What each symbol does to the objects:
from | ω ρ
rt | gj dj
gm | pr ph
cn | tq fs
gt | gz qb
gz | rg ft
gf | bp tc
hr | ft rg
qb | mt gt
gn | tc bp
fh | qc fz
rg | rt hr
hs | pp bg
dh | bg pp
gj | fh nm
rh | nq cf
pr | gh jj
rz | dh sd
jq | fs tq
cf | bq rh
gh | zb mn
zb | cf nq
sd | gm rz
tc | hs gf
fz | nm fh
dj | hr rt
ft | qb gz
cc | fz qc
qc | cn cc
bq | gt mt
bg | gf hs
ph | rz gm
pp | sd dh
nq | mn zb
bp | jq gn
fs | cc cn
jj | ph pr
mn | jj gh
tq | gn jq
mt | rh bq
nm | dj gj

In the rows, 150 stands for zero.

The rows follow the links: the fewer symbols apart two objects are, the more alike their rows tend to be.

Some objects and rows for them; each showing differs a little:
nm: 181	197	169	160	128	188	203	131	185	79	131	54	123	206	102	134	172	173	174	105	167	93	105	113	209	73	211	193	63	120	206	203	230	181	221	127	136	213	227	115	165	124
cf: 196	127	79	183	140	82	110	173	167	215	172	163	142	140	196	64	135	221	113	265	198	217	184	99	133	173	164	168	172	150	176	182	105	219	140	208	236	100	48	200	95	163
fh: 128	132	186	125	185	152	145	144	49	122	114	186	158	154	161	238	140	54	205	98	111	107	118	263	140	153	123	151	204	199	114	101	106	61	115	126	50	179	182	193	170	257
bp: 107	136	262	205	150	189	195	162	79	111	144	189	144	149	159	172	166	76	173	75	207	149	150	264	190	118	140	117	161	163	168	75	163	91	105	90	72	184	211	206	204	202
qc: 120	139	195	117	188	176	155	150	71	107	118	164	171	145	149	248	163	59	201	63	100	97	120	242	156	136	137	143	194	170	137	108	130	50	135	115	46	176	209	158	193	222
gz: 191	116	84	168	180	87	106	174	83	202	138	189	151	144	210	139	123	146	161	225	156	184	164	192	116	171	154	165	227	212	150	133	41	135	106	187	155	109	58	228	115	274
bq: 205	131	74	178	150	81	97	173	143	207	166	167	138	145	195	84	119	195	117	259	201	218	177	139	130	167	164	160	183	169	157	151	71	200	126	210	226	100	46	209	95	205
zb: 197	150	89	199	126	94	113	157	204	207	183	149	141	154	171	58	135	242	94	238	210	211	181	65	148	170	173	164	132	129	179	176	135	239	161	195	250	109	70	166	98	114

Each walk starts at a row. The symbols on each line, taken left to right, move it on to the next object.
Answer with the object's row; about right is enough.
---
122	168	248	187	137	192	220	160	117	68	126	130	136	164	141	160	159	103	185	59	208	116	123	208	221	64	173	134	92	135	189	117	208	137	152	84	85	210	237	177	211	177
ω ω ω ω ρ ω ω ω ω: 100	143	209	119	185	192	178	127	104	96	121	157	158	151	124	254	161	65	199	60	100	88	116	217	172	136	131	128	169	170	127	111	164	52	141	100	50	186	236	128	194	179
ρ ρ ρ ρ ω ω ρ ω ρ ρ: 121	150	256	199	147	198	216	145	96	87	130	160	130	164	151	173	163	79	182	69	205	128	134	242	212	93	152	128	121	144	175	91	189	112	120	83	71	199	227	187	201	203
---
104	185	216	126	131	228	200	129	184	96	154	108	155	151	90	193	178	121	159	41	124	97	121	141	180	134	129	131	93	107	138	163	234	135	191	106	120	202	256	74	218	56
ω ρ ρ ρ ω ρ ω: 104	190	195	139	122	214	193	141	215	89	159	114	138	161	93	166	173	160	144	66	143	108	138	111	184	152	151	121	73	99	151	175	248	172	199	108	143	183	256	80	188	39
ρ ω ρ ρ ρ ρ ρ ω ω ω: 131	190	170	156	107	182	187	148	252	134	172	106	135	154	120	121	162	213	114	129	171	151	149	52	162	154	154	142	68	78	164	192	246	213	198	137	200	163	198	78	170	12
---
140	188	153	163	104	161	176	150	262	144	179	109	139	149	133	87	158	220	106	166	191	166	177	36	171	157	156	130	72	92	178	199	217	230	195	163	239	145	162	97	142	19
ρ ρ ρ ρ ρ ω ρ ρ ω ρ: 126	186	196	154	112	200	190	130	242	117	166	105	146	143	107	146	176	184	137	93	161	147	142	77	176	144	153	146	70	86	153	182	252	194	200	121	174	168	220	72	178	19
ω ω ρ ρ ρ ρ ω ω: 180	168	117	190	107	106	138	160	217	202	194	136	148	142	166	59	143	237	94	224	211	197	190	57	150	161	167	159	103	113	176	197	162	252	165	186	255	113	94	141	113	75
---
169	177	131	172	104	141	162	157	251	168	187	121	143	151	152	67	151	246	91	196	202	185	178	29	152	159	161	152	83	97	184	195	191	244	189	178	247	128	128	120	141	42
ω ρ ω ω ρ ρ ω ω ω ω: 101	127	238	195	158	187	177	157	75	135	151	227	152	134	185	176	149	73	165	85	200	178	168	256	170	141	121	95	170	180	142	53	143	97	82	91	83	166	181	205	195	204
ω ω ρ ρ ω ρ ρ ω: 142	168	228	186	126	192	226	144	141	67	134	97	118	191	124	145	166	120	182	70	201	95	115	186	223	75	184	168	78	132	194	157	234	159	173	79	95	207	243	160	201	162
---
167	141	51	102	163	99	72	152	184	235	171	177	174	109	158	145	139	200	125	242	102	190	176	93	79	227	129	158	205	155	120	183	80	169	146	225	222	97	61	127	88	124
ρ ω ω ρ ρ ρ: 188	165	35	94	149	107	115	148	212	186	159	100	145	144	128	117	137	226	131	239	93	143	152	39	104	177	166	188	166	133	140	229	137	192	211	223	231	122	96	87	97	99
ρ ω ρ ω ω: 179	157	34	98	158	101	90	147	196	211	167	140	173	134	139	128	142	227	123	237	89	164	165	59	90	201	141	170	181	152	135	206	111	185	186	222	229	98	73	110	97	108
---
152	124	160	131	191	136	128	161	47	145	118	190	153	142	168	208	136	71	201	143	110	118	140	261	134	149	135	157	221	212	135	99	85	66	105	146	77	152	139	211	158	271
ω ρ ω ω ρ ρ: 186	189	120	139	119	166	199	133	209	76	140	53	131	188	95	125	163	192	165	129	158	83	126	77	193	88	213	201	59	114	192	230	226	186	230	150	164	211	212	100	147	120
ω ρ ρ ω ρ ρ: 193	182	58	111	132	131	154	130	220	129	145	57	139	175	94	106	155	225	146	193	111	115	130	44	146	130	202	196	103	124	176	243	187	215	233	187	207	164	167	85	129	96
---
108	113	163	169	168	133	111	164	91	217	167	263	161	110	197	173	134	109	140	165	146	208	192	219	97	205	85	97	231	183	114	84	68	108	64	150	148	106	96	201	142	194
ρ ω ρ ρ ρ: 124	124	144	146	175	124	94	164	113	225	169	254	178	112	207	170	136	128	128	188	120	215	196	180	96	227	104	113	240	176	113	101	71	118	85	184	159	96	77	184	125	173
ρ ω ω ω ρ ω ω ρ ρ: 138	121	102	131	176	111	79	161	140	243	163	230	162	114	190	149	135	152	121	216	112	200	199	149	81	222	91	128	234	179	108	123	73	132	106	195	187	83	61	169	108	153
